Here is a tiny trained network, its code and every weight. The questions are about switching its units off for an input and a target symbol, where a switched-off unit gives its printed mean instead of its output.

import numpy as np


def w(rows, s, z=0):
    codes = np.array(rows[::2]) - 128.0
    scale = np.full(codes.shape[1], s)
    scale[-1] = z or s
    return codes * scale


def norm(h):
    return h / np.sqrt((h * h).mean(-1, keepdims=True) + 1e-5)


def f(y):
    return np.maximum(y, 0)


def softmax(a):
    e = np.exp(a - a.max(-1, keepdims=True))
    return e / e.sum(-1, keepdims=True)


def log_softmax(a):
    a = a - a.max(-1, keepdims=True)
    return a - np.log(np.exp(a).sum(-1, keepdims=True))


def net(x, mask):
    ids = ['ΓΔΘΛΞΠΩεζημστφψ'.index(c) for c in x.split()]
    T = len(ids)
    res = E[ids] + P[:T]
    q, k, v = (norm(res) @ M[0].T for M in (Q, K, V))
    z = softmax(np.where(np.tri(T) > 0, q @ k.T / 2**0.5, -1e9)) @ v
    res = res + np.where(mask[0], z, O[0][:, -1]) @ O[0][:, :-1]
    y = f(norm(res) @ A[0][:, :-1].T + A[0][:, -1])
    res = res + np.where(mask[1:13], y, B[0][:, -1]) @ B[0][:, :-1]
    return log_softmax(norm(res)[-1] @ U[:, :-1].T + U[:, -1])


Q, K, V, O, A, B = {}, {}, {}, {}, {}, {}
E = w([
[135,137,148,164,181,40,75,120,182,98,89],'Γ',
[157,78,201,108,175,132,128,161,200,155,82],'Δ',
[147,109,171,148,191,94,100,104,222,91,52],'Θ',
[140,139,154,142,181,62,95,93,213,109,88],'Λ',
[159,96,151,160,148,1,63,160,218,99,93],'Ξ',
[132,114,224,104,202,46,119,137,143,190,59],'Π',
[102,156,193,85,149,138,127,124,225,230,104],'Ω',
[191,171,102,120,83,83,115,166,149,13,115],'ε',
[54,170,82,180,239,86,98,122,53,80,122],'ζ',
[64,69,135,129,142,136,56,92,232,101,170],'η',
[110,63,185,80,93,111,27,130,30,199,180],'μ',
[158,184,155,35,87,135,115,168,53,147,98],'σ',
[166,198,107,74,128,111,48,21,118,198,236],'τ',
[115,92,63,53,109,115,105,211,132,208,165],'φ',
[120,195,106,57,99,205,110,137,125,105,120],'ψ',
],0.0059)
P = w([
[158,76,98,155,102,138,254,64,114,159,133],'0',
[184,109,143,95,157,162,103,111,187,122,80],'1',
[161,118,140,126,180,170,48,138,150,108,54],'2',
[147,123,109,141,174,143,85,135,139,150,98],'3',
[128,137,86,141,165,121,91,139,122,163,110],'4',
[129,137,103,134,167,119,103,150,131,148,129],'5',
[123,137,114,125,154,108,117,152,132,133,146],'6',
[113,137,120,123,168,97,131,153,128,121,163],'7',
[115,125,142,116,175,94,158,154,130,100,188],'8',
[114,139,142,107,157,87,144,160,127,97,193],'9',
[115,155,159,89,150,82,140,175,110,70,196],'10',
],0.007)
Q[0] = w([
[187,89,28,254,57,158,204,54,82,219,86],'h0',
[94,47,115,194,211,109,64,106,166,226,151],'h0',
],0.0089)
K[0] = w([
[162,105,125,144,138,169,63,111,153,135,2],'h0',
[103,209,98,64,138,155,19,198,111,131,171],'h0',
],0.0073)
V[0] = w([
[177,77,174,192,126,2,110,143,149,149,93],'h0',
[87,99,85,191,108,141,98,93,212,87,162],'h0',
],0.0073)
O[0] = w([
[53,181,117,8,90,118,160,85,135,53,107,142],'h0',
[78,236,206,155,111,118,132,229,146,146,150,253],'h0',
],0.011,0.0034)
A[0] = w([
[153,109,66,102,187,69,169,188,147,79,218,201],'n0',
[198,61,41,53,122,123,126,84,113,83,102,235],'n1',
[179,153,150,70,219,145,29,139,194,100,97,45],'n2',
[149,149,208,153,116,137,134,242,204,140,124,27],'n3',
[89,160,106,111,95,145,94,134,116,87,118,54],'n4',
[207,58,119,184,142,134,85,144,69,167,179,250],'n5',
[94,192,203,213,133,133,123,217,153,159,123,98],'n6',
[178,229,140,55,83,118,195,185,118,79,73,227],'n7',
[72,147,129,49,84,108,89,67,111,101,97,199],'n8',
[95,172,134,90,167,100,34,205,174,153,132,80],'n9',
[89,109,130,58,94,150,184,105,135,37,64,98],'n10',
[43,232,255,135,76,119,152,210,177,111,72,141],'n11',
],0.0058,0.0023)
B[0] = w([
[131,115,98,90,69,157,129,134,84,223,89,162],'n0',
[1,136,173,180,188,125,190,185,121,117,177,174],'n1',
[104,127,65,62,38,117,179,142,54,206,177,161],'n2',
[129,198,124,159,184,98,170,69,69,126,163,188],'n3',
[220,72,163,148,142,163,131,112,108,122,98,144],'n4',
[153,208,116,70,108,160,7,126,217,97,123,175],'n5',
[152,196,170,109,224,117,193,87,166,59,168,202],'n6',
[118,107,71,111,149,179,125,67,152,216,68,196],'n7',
[233,111,143,175,70,107,126,173,117,109,200,164],'n8',
[114,118,159,134,109,50,211,91,70,133,150,190],'n9',
[244,124,217,184,104,127,70,144,114,136,121,158],'n10',
[40,83,103,238,193,127,103,121,166,116,102,248],'n11',
],0.0058,0.014)
U = w([
[104,158,124,98,76,153,131,116,144,69,83,155],'Γ',
[210,138,176,137,96,205,200,152,118,87,132,126],'Δ',
[110,139,139,174,70,166,102,133,159,82,55,105],'Θ',
[119,144,136,145,74,153,120,109,171,98,73,78],'Λ',
[76,157,122,31,64,107,150,159,202,53,93,172],'Ξ',
[204,92,161,19,135,51,166,17,98,25,97,223],'Π',
[149,118,139,107,89,173,218,156,128,210,144,75],'Ω',
[155,75,113,223,67,108,162,84,97,234,40,104],'ε',
[135,174,2,116,139,109,190,76,7,167,112,2],'ζ',
[50,178,149,195,215,69,202,148,144,127,145,163],'η',
[121,58,171,163,77,116,156,200,32,76,247,100],'μ',
[95,23,46,98,223,187,106,59,121,54,111,147],'σ',
[177,231,93,18,138,93,87,25,130,144,231,50],'τ',
[22,119,69,32,99,148,119,225,150,198,141,133],'φ',
[211,115,143,191,183,169,11,230,172,133,122,120],'ψ',
],0.0064,0.0024)

Each question gives the input, a string of symbols that net reads in full, and the target symbol t.
The units are the heads (2 rows each of Q, K, V and O) and the neurons (one row each of A and B). Each row of codes is followed by its name. A weight is (code - 128) times the scale printed after its matrix; where a second scale follows, it is the last column's (O, A, B and U).
mask holds one flag per unit, heads first, then neurons. A switched-off unit (its flag False) gives its mean, the last column of its rows in O or B, instead of its output. The means were averaged over made-up inputs and are rounded, as every weight is.
A unit's drop is (log p(t) with every unit on - log p(t) with that unit switched off) / (log p(t) with every unit on - log p(t) with every unit switched off).
The circuit of an input: a set's keep is (log p(t) with only the set's units on - log p(t) with every unit switched off) / (log p(t) with every unit on - log p(t) with every unit switched off). Starting from the 12 units with the biggest drops (on a tie, the unit counted first), units are removed one at a time, each time the one whose removal leaves the highest keep (on an exact tie, the one counted first), for as long as the keep stays at least 0.8.
units of the circuit, in order: the units of the circuit, biggest drop first
unit that matters most: the unit with the biggest drop
top k neurons: the k neurons with the biggest drops, biggest first
drop when u is switched off: that unit's drop, to one decimal
input Π μ τ ε σ ε ε, target Π: unit that matters most : h0
input η Δ Ω τ Ω, target τ: top 2 neurons : n11, n1
input ε ψ η, target ψ: units of the circuit, in order : h0, n5
input Π η η Π ψ, target Π: top 2 neurons : n11, n10
input ε η ε, target ε: top 2 neurons : n7, n2
input η η ε η η μ η τ, target τ: top 2 neurons : n11, n5
input μ σ Π, target σ: top 2 neurons : n1, n9
input μ τ η η η Λ η ε, target μ: top 2 neurons : n1, n11
input μ η η Λ Θ Π μ, target μ: top 2 neurons : n1, n8
input σ η Ξ η Ξ η ε Δ Π Γ, target Π: units of the circuit, in order : h0, n10
input ζ Δ Θ ζ, target ζ: top 2 neurons : n11, n1
input η Γ η Π ε Θ Π, target ε: top 2 neurons : n6, n7
input η ψ η Π φ η Π, target φ: top 2 neurons : n6, n3
input Ξ Ω η ψ η η Π ε σ, target Ξ: units of the circuit, in order : h0
input η Π η μ ε ε Λ, target ε: top 2 neurons : n6, n7
input μ Ξ σ, target μ: top 2 neurons : n1, n8
input Λ μ η Δ Π ε Λ Ω, target ε: drop when n6 is switched off : 0.4
input τ ε Π, target τ: drop when n11 is switched off : 0.5
input η ψ η σ η Δ, target σ: drop when h0 is switched off : 0.9
input η Ξ Δ μ Π σ Ξ, target σ: units of the circuit, in order : h0
